Below are the code and all the weights of a small trained network. Each question names an input and a class and asks about switching units off, where a switched-off unit gives its printed mean instead of its output.

import numpy as np


def w(rows, s, z=0):
    codes = np.array(rows[::2]) - 128.0
    scale = np.full(codes.shape[1], s)
    scale[-1] = z or s
    return codes * scale


def f(y):
    return np.maximum(y, 0)


def log_softmax(a):
    a = a - a.max(-1, keepdims=True)
    return a - np.log(np.exp(a).sum(-1, keepdims=True))


def net(x, mask):
    res = np.array(x, float).reshape(1, 6) / 4 @ E
    y = f(res @ A[0][:, :-1].T + A[0][:, -1])
    res = res + np.where(mask, y, B[0][:, -1]) @ B[0][:, :-1]
    return log_softmax(res[-1] @ U[:, :-1].T + U[:, -1])


A, B = {}, {}
E = w([
[211,12,83,215,93,83,147,253,63,45],'x0',
[164,58,45,183,84,161,200,73,100,152],'x1',
[124,15,237,178,100,96,205,138,140,151],'x2',
[97,123,46,220,171,148,204,128,147,63],'x3',
[173,131,187,158,212,168,195,132,197,147],'x4',
[166,248,73,156,64,77,130,243,125,254],'x5',
],0.008)
A[0] = w([
[118,147,173,132,111,127,105,138,107,144,71],'N1',
[122,103,68,105,131,120,30,100,90,73,192],'N2',
[141,130,120,150,162,105,117,173,85,117,32],'N3',
[74,174,132,102,196,146,179,118,203,104,255],'N4',
[159,84,97,128,108,155,160,142,146,185,107],'N5',
[82,145,178,80,140,152,100,47,148,154,237],'N6',
[123,203,126,62,138,124,61,152,117,171,143],'N7',
[138,164,12,158,121,145,150,113,131,152,143],'N8',
],0.011,0.0034)
B[0] = w([
[95,67,105,130,112,136,120,125,189,160,159],'N1',
[139,219,51,138,175,197,70,174,98,97,216],'N2',
[38,116,82,77,195,85,50,151,140,155,163],'N3',
[204,169,159,128,211,158,97,188,129,123,221],'N4',
[157,165,144,183,140,122,146,176,136,109,183],'N5',
[77,153,88,60,97,195,41,201,195,200,242],'N6',
[197,139,145,127,186,188,53,180,167,90,250],'N7',
[59,254,30,195,83,104,182,89,38,40,217],'N8',
],0.01,0.013)
U = w([
[52,70,122,16,61,88,76,113,128,189,3],'0',
[160,148,90,92,170,201,28,178,152,141,245],'1',
[225,3,232,169,146,95,226,118,90,161,102],'2',
[98,169,35,155,103,100,203,103,11,92,44],'3',
],0.0068,0.0024)

Each question gives the input, the list of numbers given to net, and the class t.
The units are the neurons (one row each of A and B). Each row of codes is followed by its name. A weight is (code - 128) times the scale printed after its matrix; where a second scale follows, it is the last column's (A, B and U).
mask holds one flag per neuron, in row order. A switched-off neuron (its flag False) gives its mean, the last column of its row in B, instead of its output. The means were averaged over made-up inputs and are rounded, as every weight is.
A unit's drop is (log p(t) with every unit on - log p(t) with that unit switched off) / (log p(t) with every unit on - log p(t) with every unit switched off).
The circuit of an input: a set's keep is (log p(t) with only the set's units on - log p(t) with every unit switched off) / (log p(t) with every unit on - log p(t) with every unit switched off). Starting from all 8 units, units are removed one at a time, each time the one whose removal leaves the highest keep (on an exact tie, the one counted first), for as long as the keep stays at least 0.8.
units of the circuit, in order: the units of the circuit, biggest drop first
k most important neurons: the k neurons with the biggest drops, biggest first
drop when u is switched off: that unit's drop, to one decimal
input [-3,8,3,-6,-2,-4], class 0: units of the circuit, in order : [N7; N4]
input [8,-1,8,4,-7,4], class 2: 3 most important neurons : [N8; N6; N2]
input [4,1,1,-6,2,-1], class 2: units of the circuit, in order : [N6; N2; N7]
input [1,-1,7,-6,5,5], class 2: most important neuron : [N6]
input [7,-4,6,-4,0,-2], class 2: units of the circuit, in order : [N6; N2]
input [0,-1,7,0,8,-2], class 2: units of the circuit, in order : [N2; N7]
input [8,-8,8,4,1,-3], class 2: units of the circuit, in order : [N6; N2]
input [8,-3,-8,2,5,4], class 3: units of the circuit, in order : [N8; N6]
input [-1,6,7,-8,-6,8], class 2: 2 most important neurons : [N6; N2]
input [-4,8,5,-8,-1,-6], class 0: drop when N2 is switched off : 0.2
input [7,-4,8,-3,1,-6], class 2: drop when N6 is switched off : 0.1
input [3,7,2,-6,4,8], class 3: drop when N2 is switched off : 0.0
input [-2,8,8,-1,1,-4], class 2: drop when N8 is switched off : 0.1
input [2,0,-6,4,-1,8], class 3: units of the circuit, in order : [N8]
